In the rows, zero is written as 128.
Each row of numbers belongs to one of the nodes below and depends on some of the facts about them. Some rows are named. Which node is each other row?

There are 2 kinds of fact about the nodes: Σ, ζ.
brabar Σ [bropak]
brarogi Σ [dredrem]
bropak Σ [stuvim]
buflo Σ [zoskas]
derak Σ [tregra]
doske Σ [gedodan]
drabre Σ [treflen]
dredrem Σ [skestel]
drese Σ [livedro]
femak Σ [pleflen]
floran Σ [gazak]
fulo Σ [fesoklik]
gafles Σ [nerem]
gazak Σ [nuvo]
gedodan Σ [fulo]
gimur Σ [vini]
grapupil Σ [patrum]
grokos Σ [vukel]
grupli Σ [derak]
klisin Σ [lomazul]
klosa Σ [grolas]
klupu Σ [muklir]
laklu Σ [sketoli]
laluto Σ [lobri]
latepes Σ [suklas]
livedro Σ [ploflen]
lumel Σ [miklu]
miklu Σ [femak]
momir Σ [levul]
nalon Σ [momir]
nifu Σ [gafles]
papum Σ [floran]
peras Σ [mefo]
plaro Σ [flanodram]
pleflen Σ [braston]
plodil Σ [kituk]
ploflen Σ [kleflek]
plupletron Σ [skopal]
replo Σ [laluto]
setrar Σ [brabar]
skodris Σ [brarogi]
skopal Σ [papum]
skotri Σ [zoko]
stidri Σ [skotri]
stuvim Σ [dudrur]
suklas Σ [drepla]
susti Σ [klupu]
treflen Σ [peras]
tribras Σ [grotrek]
vemal Σ [floro]
vibral Σ [latepes]
viflus Σ [staklos]
vini Σ [dufu]
viske Σ [drabre]
vukel Σ [viflus]
zoko Σ [kligom]
zoskas Σ [gimur]
ζ 673 <- brabar,brarogi,drepla,fegas,gazak,papum,setrar,skestel,staklos
ζ 246 <- braston,fesoklik,floran,grolas,klisin,lerul,lobri,nalon,peras,replo,skodris,stidri,tribras
ζ 17 <- drabre,dredrem,fulo,grokos,grotrek,kituk,kloflal,livedro,ploflen,plupletron,skopal,skotri,vini
ζ 727 <- dudrur,femak,grapupil,levul,lomazul,mefo,momir,nerem,sakol,sketoli,viske,zoko,zoskas
ζ 274 <- dufu,fipin,flanodram,floro,gafles,kleflek,laluto,miklu,muklir,nuvo,plaro,pleflen,stuvim,susti,treflen,tregra,vemal,vibral,vukel

Named rows:
[202 101 112 144 146 133  83 143 111 113 148 150  44 210 147 100 162 170
 164 158 125 115 113 131 155  90  88 114  82 106 143 175 139 112  99 123
 158 124 102 193 157 164 132 121 156]: pleflen
[172  94 124  88 109  77 137 116  88 101 121 154  96 159 143 129 153 121
 165 156  96 167 132 134 120 137  88 100 117 124 158 154 111 100 137 144
 161 130 137 160 111 138  96 105 124]: suklas
[165  95  98 120 133 116 104 123  79 116 149 149  62 196 148 111 144 142
 151 163 122 144 130 151 150  94 104 108 122 108 132 154 123 120 125 125
 165 130 121 175 148 175 114 102 129]: plaro
[166  95  97 122 132 116 104 123  79 116 151 148  62 196 148 110 142 141
 152 163 121 145 130 151 149  93 104 106 122 108 132 154 124 120 125 125
 165 130 121 175 148 176 114 102 129]: vemal
[177 101 126 100 146  91 151 126 101 108 113 121  80 171 138 135 166 114
 157 156  97 147 129 136 140 138  99  99 123 120 165 170 120  99 130 114
 159 142 130 162 108 153 105 107 103]: doske
[194  64  96  86 169  89 159 143  87 154 132 128  56 134 170 123 118 146
 152 140 121 155 116 111 114  80  99 118 112 132 129 184 108 142 136 115
 202 103 138 119 177 140 146 100 131]: zoskas
[210  81 130 131 132  51 136 130  87 126 154 138  89 174 149 101 131 130
 153 142 132 107 106 158 133 120  93 116 120 115 172 143 127 124 137 103
 184 121 132 173 112 153 133 105 118]: replo
[176  71 120 116 166 101 124 141 102 129 143 149  64 143 149 131 117 135
 151 153 119 135 116 142 138 113  81  98 114 110 124 178 114 129 131 119
 190 103 141 152 117 143 119 118 150]: momir
[221  79 138 144 182 125  98 166 140 125 138 148  43 161 147 117 139 171
 166 146 122  96  95 116 145 110  62 105  64 107 138 205 134 120  97 119
 182  94 118 175 127 130 143 140 184]: femak
[182  87 103 127 141  71 144 139  88 133 130 167  73 151 143 129 110 128
 166 167 107 128 129 149 123  97 102  84 117 107 172 151 157 102 135 106
 180 145 109 159 128 156 145 130 121]: plupletron
[140  89 159 106 178 119 155 126  90  99  83 132 112 202 160 113 127 128
 183 164  91 136 115 143 150 178  73 128  96  83 159 125 133 140 137 164
 158 141 136 215 150 206 120 110 100]: bropak
[199  76 105 118 163  51 152 164  89 114 115 161  56 173 124 107 142 127
 160 198 126 146 134 144 141  95  85  81 120  76 143 138 150 112 125 110
 165 155 106 146 133 137 123 144 112]: drabre
[169  96 106 143 125 131 124 107 104  87 170 165  81 179 152  82 133 146
 147 130 139 182 124 144 135  64 131  77 123  94 101 134 145 122 142 120
 152 162 124 171  81 212 116  67 105]: vukel
[201  83 100  62 135  76 187 129  80 133  99 109  72 154 172 113 158 136
 162 141 100 184 125  93 104  95 115 127 114 148 163 168 116 122 145 124
 174 140 130 120 185 154 145  85  87]: gimur
[154  42 131 121 159  91 130 157 101 119 161 154  33 152 147 136 128 123
 144 170 109 136  93 162 148 124  74 116 116 139 122 184 115 115 147  94
 186 109 142 155 104 154 123 136 152]: levul
[146  75 104 144 122  54 139 144  89 104 166 169  51 159 129  98 163 130
 153 152 110 131  95 187 147 138  79 138 107 129 135 137 102 118 170  82
 190 130 127 151 107 154 142 144 112]: drepla
[146  76 104 144 122  55 138 145  88 104 166 169  51 159 129 100 163 129
 152 153 110 130  94 186 147 138  78 138 107 130 135 137 102 118 169  82
 191 130 127 151 109 154 142 144 111]: skestel

Rows to name:
No name comes twice in this set of rows, the named rows included.
[176  93 128  93 118  84 138 120  92 100 115 145  91 160 146 123 151 125
 165 156  98 166 129 131 125 137  89 101 115 120 156 153 118 106 138 142
 160 135 137 160 110 148 105 105 119]  drese
[186  84 101 115 153  95 100 149  76  99 126 132  41 210 127  86 169 141
 140 199 141 162 140 150 176  97  88  98 133  68 101 137 118 137 120 131
 150 140 123 155 143 162  94 119 120]  treflen
[142  66 105 120 108 100 102 132  72 105 174 169  41 199 146 115 149 130
 149 179 113 154 112 169 148 103  92 123 122 139 128 153 118 105 144 113
 162 131 124 176 137 175 111 117 139]  kleflek
[178  87 142 121 123 105 165 113 124  73 133 150  98 150 149  95 148 126
 156 125 113 195 115 128 122 109 119  75 117 109 126 140 146 108 158 121
 145 174 138 157  39 196 116  76  88]  viflus
[200  75  78  95 148  54 190 147  77 153 125 154  62 154 162 119 124 138
 170 157 112 152 123 117  96  59 116 111 108 133 173 159 148 111 137  99
 190 146 101 127 199 146 167 114  99]  vini
[140  68 109 128 118 111  97 135  75 111 164 146  31 192 150 118 142 130
 142 178 107 143 112 173 163 110 100 119 131 138 134 159 129 109 148  99
 164 136 126 174 127 194 125 120 132]  nuvo
[159  36 134 118 165  84 128 167 100 113 152 148  23 158 141 128 136 123
 141 183 114 140  95 162 157 126  68 113 119 128 112 180 114 121 148  94
 181 114 142 148 101 152 119 143 150]  mefo
[175  97 122  89 111  78 137 115  89 102 120 154  99 158 143 127 152 121
 166 155  98 167 134 131 120 135  89  99 117 121 158 154 110 101 136 146
 161 130 137 160 111 135  95 103 123]  latepes
[176 115 118 103 166  93 160 126 106 116 116 109  77 180 126 153 180 100
 150 153  96 132 135 144 148 137 109  97 134 121 177 188 114  88 119  92
 161 143 125 163 108 145  95 106  92]  gedodan
[149  76 107 148 132  61 142 148  93 106 161 160  47 162 131  96 164 132
 152 152 111 128  93 185 152 138  81 138 106 125 134 139 107 122 169  77
 190 134 126 152 108 163 148 144 105]  fegas
[159 103 105 146 154  79 140 133  91 114 133 153  85 164 137  88 144 145
 165 139 118 121 111 170 148 141  82 129  98  86 137 121 109 144 151 112
 193 128 126 165 134 166 146 128 100]  setrar
[135  92 120 127 170 139 112 124  72 113 128 148  84 225 161 103 119 145
 170 170 117 127 122 161 163 128  88 128 105  80 134 126 132 146 124 153
 164 131 123 218 182 215 121 105 119]  stuvim
[175  69 122 116 166 101 124 143 102 129 142 147  60 144 150 130 116 135
 150 155 118 134 114 143 140 115  80  99 113 111 124 178 114 129 132 118
 189 103 142 153 116 145 121 119 150]  grapupil
[182  66 122 113 172  95 122 150 100 124 134 142  55 148 144 123 124 136
 147 165 124 139 118 142 147 116  77  96 116  98 116 172 113 134 129 121
 185 106 142 147 115 140 115 123 147]  viske

The same nodes again, as new rows of numbers:
Known rows:
[149 112 137 106 138 122 121  97 130 161 130 121 128 141 130 146 130 153
 144 123 107  89 131 115 117 192 144 125 172 110 131  72 144 141 128 115
 157  68 115 122 130 132 132 149 135 140 207]: laluto
[138 100 106 150  88 174 104 125 152 161 111 121 141  97 134 134 154 153
  93 116 143 113 114 137 114 118 119 139 122 146 103 129  96 137 146 111
  92 153 139 112 154 105 130  60 132 114 110]: drese
[125 175 149 134  83 132 219 201  89  92 105 153 197 116 103 165 154 131
  88 118 127  97 113 124 163 139 154  78 104 175 113 169 144 126  56 141
 173 154 152 157 138 178 124 177 138  76  98]: drabre
[144 173 143 145 153 147 154 141 157 133 104 127  87 164 137  94 121 142
 133 162 148 128 117 131 175 114  97 132 104  83 156 164 136 137 115 116
 129 106 142 153 124  99  83 173 102 141 104]: klisin
[143  81 110 107 152  83 125  77 113 171 154 119 124 136 115 128 139 119
 177 145 110 180 141 113  98 177 153 140 181  98 146  84 152 139 134 144
 157  80 133 121 133 133 165 146 132 151 200]: dufu
[139  82 144 112 157  98 127  83 127 186 165 125 114 136 110 125 124 137
 173 129 103 152 133 112  96 181 158 129 165 110 129  56 151 136 135 145
 131  86 134 123 129 149 151 141 132 139 191]: kleflek
[137 226  47  58 114 136  91 162 122  67 157 135 100 161 123 141 152  78
 112  82  80  72 144 108 178  89  80 143  85  92 105  64 144 135 168 174
 114 145  61 159 114 158 112 138 135 179 139]: papum
[132 146 146 148 170 123 155 128 147 153 130 131  78 164 119  78 124 126
 157 168 146 183 119 129 159 101 107 135 104  79 156 158 141 131 115 148
 114 119 156 153 126 114 103 170 101 140  87]: lerul
[141 100 112 150  89 154  93 116 139 158 106 113 134 108 127 163 169 156
  92 118 155 115 128 139 126 114 115 141 129 153 107 145  71 136 119 126
 103 155 140  98 146 113 121  69 131 123  97]: lumel
[137 146 156 149 174 109 148 121 144 153 135 125  68 169 113 100 129 131
 158 167 156 185 132 130 165 101 107 136 102  90 155 166 119 133  97 157
 112 124 162 141 116 121  93 173  98 145  78]: braston
[101 127 167 132 152 119  98 113 101  77 118 132 129 117 133 106  81 100
 152 116 128 198 125 121  74  89 154 133 107 160 166 126 127  89 162 150
 126 141 131 104  99 145 135 113 133 155 107]: levul
[172 191  97 101 134 166 123 145 156 104 112 138  63 178 105  98 156 123
  98 151 142 119 111 130 177  98  54 121  63  60 141  93 138 114 144 160
 151  79 102 191 103 146  53 171  97 172 119]: floran
[ 98 183  96 106 148  91 123 144 112 115 174 129 117 146 135 121 120  81
 172 100  86 139 150 106 160  92 132 158 125 113 117 127 148 151 137 161
  79 185 114 121 137 128 161 140 141 149 108]: fegas
[163 115 163 103 144  87 101  79 126 158 138 101 105 154 118 210 146 169
 143 122 131  91 164 120 135 192 141 125 164 138 130  95  83 147  80 140
 156  80 128  90 103 143 101 154 122 156 181]: pleflen
[150 104 148 105 132 125 119  96 158 159 150 122 125 125 141 139 126 154
 148 120 113  79 135 113 136 169 153 113 157 132 133  63 143 153 130  97
 156  54 127 125 135 142 129 137 138 144 214]: vibral
[134 135 134 120 122 132 211 191 138  92 157 145 148 104  99 145  90 125
  85 148 121  98 135 153 107 199 127  91  91 140  72 147 143 111 110 105
 110 177 120 169  89 127 108 136 101  52 109]: dredrem
[132 145 147 149 172 122 155 127 147 155 132 132  78 165 118  77 122 125
 158 168 145 184 119 129 159 102 107 134 104  80 155 156 141 131 115 148
 113 120 156 153 126 114 102 170 101 141  87]: lobri

Rows to name:
No name comes twice in this set of rows, the named rows included.
[104 188  95 107 154  99 130 145 114 121 177 129 113 147 130 120 107  86
 172 101  76 142 148 106 143 112 133 163 119 106 111 118 152 148 149 161
  61 197 113 122 130 117 156 135 133 143 107]  skestel
[104 206  83 117 114  66  86 143 101 105 118 127 131 153 165 149  88 143
 163  89 104  74 136 134 232  97 114 150 132 111 109 124 171 173 176  74
 135 190  70 136 144 127 166 177 172 115 113]  brabar
[128 234  95 100 139 146 140 167 137 103 145 124 121 145 146 137  83 115
 138  93  66  71 142 109 139 164 122 164 108 103  99 114 150 152 166 117
  55 200  91 126 117  80 122 130 123 131 125]  brarogi
[165 120 166 102 142  92 101  82 129 156 135 100 106 155 121 212 145 172
 138 121 132  80 164 120 138 195 140 123 165 141 129  96  81 148  79 134
 156  76 126  90 102 140  98 153 122 154 184]  miklu
[ 97 170 105 106 146  90 122 140 136 115 196 131 113 133 145 111 116  79
 180  98  91 133 155 105 176  70 140 148 111 131 119 121 147 162 140 149
  74 173 127 124 142 137 161 130 143 149 112]  drepla
[133 163 197 122 137 108  71 109 111  48  96 103 113 132 142 204  97 141
 120 106 158 122 165 129 116 109 139 126  95 199 164 164  46 105  99 139
 140 138 128  64  61 137  71 118 117 169  94]  femak
[126 124 119 107 106 115 185 184 127  74 159 147 148 110 103 148 132 107
  81 145 139  91 140 154 145 139 113  77  97 149  89 150 135 110  90 121
 156 138 114 175 104 166 114 148 117  76 114]  plupletron
[152 184 143 145 154 163 162 147 166 136 101 126  86 163 135  94 106 151
 127 161 140 119 113 131 160 141  96 135  97  78 147 156 138 135 128 107
 112 117 137 155 116  84  74 167  93 134 105]  skodris
[116 118 137 121 115 120 195 187 136  82 160 146 155 104 116 141 118 113
  87 149 138  81 141 155 140 147 125  78 109 156  89 172 135 116  82 104
 145 143 125 164 109 147 120 144 116  63 115]  grokos
[ 95 178 102 108 154  96 127 144 117 118 181 131 117 144 137 114 115  80
 174 101  82 133 151 106 155  93 134 158 127 114 116 128 149 150 137 160
  70 183 116 120 139 123 160 137 138 144 108]  staklos
[129 220  59  70 119 126  99 157 120  75 157 133 107 157 129 139 144  81
 126  86  82  84 145 108 176  92  92 146  96  99 109  82 144 141 159 167
 109 154  72 149 120 146 122 140 137 172 133]  gazak
[156  95   4 136  71 140 116 111 131 118  87  97 167  82 155 136 184 102
 104 166 161 187 145 140 115 119 110 172 159 119 155 211 100 155 153  86
 152 139 140 109 155  44 166  58 125 150 146]  gimur

Now the same nodes, written a new way:
Some nodes and their rows:
[189 106 134 135 109 143 151  89 147  66 111 154 120 134 167 141 147 128
  82 151 135 117 144  97 106 162 100 109 155 168 134 157 142 166 173 153
  99  88  85 132 133  75 109 129 130 136 191 142]: stuvim
[151 161 103 173  81  94 164  72 125 100 131 166 116 136 201 140 120 124
  71 112 136 100 117 125 138 106 126 112 181 151 116 168 135 172 155 187
  75 104  72 127 151  59  94 154 128 146 128 125]: miklu
[172 121 164 163 117 150 192 111 171  86  81 170 101 151 139 130 147 101
 107  97 147 109 153 101 118 166 156 146 127 116 105 164 116 143 169 155
  93 119  93 102 143  74 100 140 114 122 148 140]: tribras
[172 120 165 162 117 151 192 111 173  87  81 170 101 152 137 130 148 100
 108  98 147 109 153 101 118 165 156 145 128 117 103 164 117 143 169 156
  93 119  93 101 144  75 100 140 117 120 149 140]: nalon
[166 139 135 148  92 150 164 107 151  76  94 171 109 134 141 131 125 112
  63 122 130  95 132  94 109 154 136 152 131 139 127 148 105 141 176 135
  89 113  99 101 125  83 112 140  93 119 162 127]: klupu
[180 120 121 147  95 136 163  85 152  81 120 150 131 130 171 143 138 131
  99 135 138 105 149  91 124 148 115 157 167 159 137 165 138 160 164 159
  99  84  77 123 131  71 111 131 122 145 167 135]: treflen
[155 134 134 176  67 133 180 103 114  80  68 175  66 146 149 166 126 109
  35 104 138 106  90 126 165  84 129 116 146 117 132 173  93 132 164 146
  80 103 100  98 138  77 105 146 114 103 130  99]: femak
[173 162 125 124  83 146 134 101 141  99  98 175 134 124 134 120 121  78
  92 132 124 106 136 114 102 154 130 150 122  90 126 148 115 124 188 126
 105 103 117 113 110 110 114 150 127 166 160 134]: dredrem
[166 138 137 148  93 151 165 107 153  77  96 172 107 134 138 132 127 110
  66 123 130  96 133  95 110 154 135 151 132 140 126 150 106 139 175 136
  90 114  98 101 127  85 113 140  95 116 161 126]: latepes
[173 160 130 127  92 135 135  96 143 105  87 176 141 129 114 130 128  75
  72 145 110  73 124 108  94 150 137 151 119  91 129 139 112 116 196 128
 101 104 115 121 120  79 103 130 139 171 162 138]: drabre
[171 164 135 126  91 151 142 101 159 106 112 180 127 130 122 127 131  72
 119 134 130 105 149 120 100 149 126 132 134  87 117 149 127 126 184 134
 107 102 119 115 121 105 135 143 153 154 167 132]: grokos
[162 135 156 122  87 153 173 106 144  66  88 149 128 132 135 141 154 128
  75 151 111  81 181  71 119 161 122 152 125 128 124 121 125 110 213 134
 115  93 115  88 128 100 133 116 102 106 176 130]: buflo
[183 116 110 146  89 132 155  88 138  71 103 148 136 126 181 139 126 138
  79 131 133 106 137  86 121 155 119 171 153 164 146 162 129 162 166 149
  95  85  76 123 120  69  93 139 101 161 166 138]: kleflek
[171 115 142 167 114 131 179 150 112  58  53 176  94 140 146 146 126 105
  70  88 172 114  98 108 141 139 174 170 127 144 131 190  86 108 163 134
  87 119  53 103 153  72  76 168 113 135  81 140]: braston
[159 116 121 147  88 138 154 145 147  85  81 184 147 114 154  70 128 127
  16 129 127  96 138 124 146 139 155 147 137 146 115 160 107 126 172 130
 112 114 117 108 130  96 121 133  50 144 153 146]: staklos
[180 112 148 159 109 149 176 117 148  72  63 163 104 142 152 121 131 107
  73  95 145 122 134  95 120 176 159 169 108 128 119 167 100 139 172 140
  87 122  87  99 126  88  72 155  79 137 142 144]: grolas
[178 108 137 157  67 161 170  96 134  69  56 160  81 140 147 151 127 120
  33 117 123 118 113  99 146 130 118 148 120 118 143 159  95 144 174 126
  89  97 119  93 105  92  96 136  76 114 180 109]: sketoli

Name these rows:
No name comes twice in this set of rows, the named rows included.
[171 126 112 158  98 116 165 119 119  65 102 167 122 129 168 168 128 131
  97 123 161  93 113 105 139 114 132 155 182 174 148 183 126 137 154 154
  96  82  48 129 156  49 114 145 156 153 112 132]  pleflen
[170 117 152 161  75 163 185  90 157  84  74 165  78 149 133 160 142 113
  66 118 126 105 132 105 144 120 116 124 138 107 128 155 111 148 171 141
  95  94 125  95 122  80 124 121 113 100 187 104]  grapupil
[128 194 125 180  78 104 174  77 137 115 129 188  89 145 170 122 117  95
  48 101 124  91 111 136 127 102 141  83 158 121  89 151 111 159 166 182
  63 137 101 105 155  74 105 157 111 101 125 112]  lumel
[177 117 156 160 112 149 184 113 159  79  72 167 103 147 146 126 139 105
  91  96 146 116 144  98 119 171 158 158 117 123 111 165 108 142 170 147
  91 120  90 100 134  81  86 148  97 130 146 143]  lerul
[170 136 126 146  87 147 158 108 136  70  84 167 112 128 147 125 118 116
  43 121 126 100 122  90 111 158 138 167 121 143 135 150  96 137 178 128
  87 114  95 100 117  89  95 148  73 127 156 129]  kligom

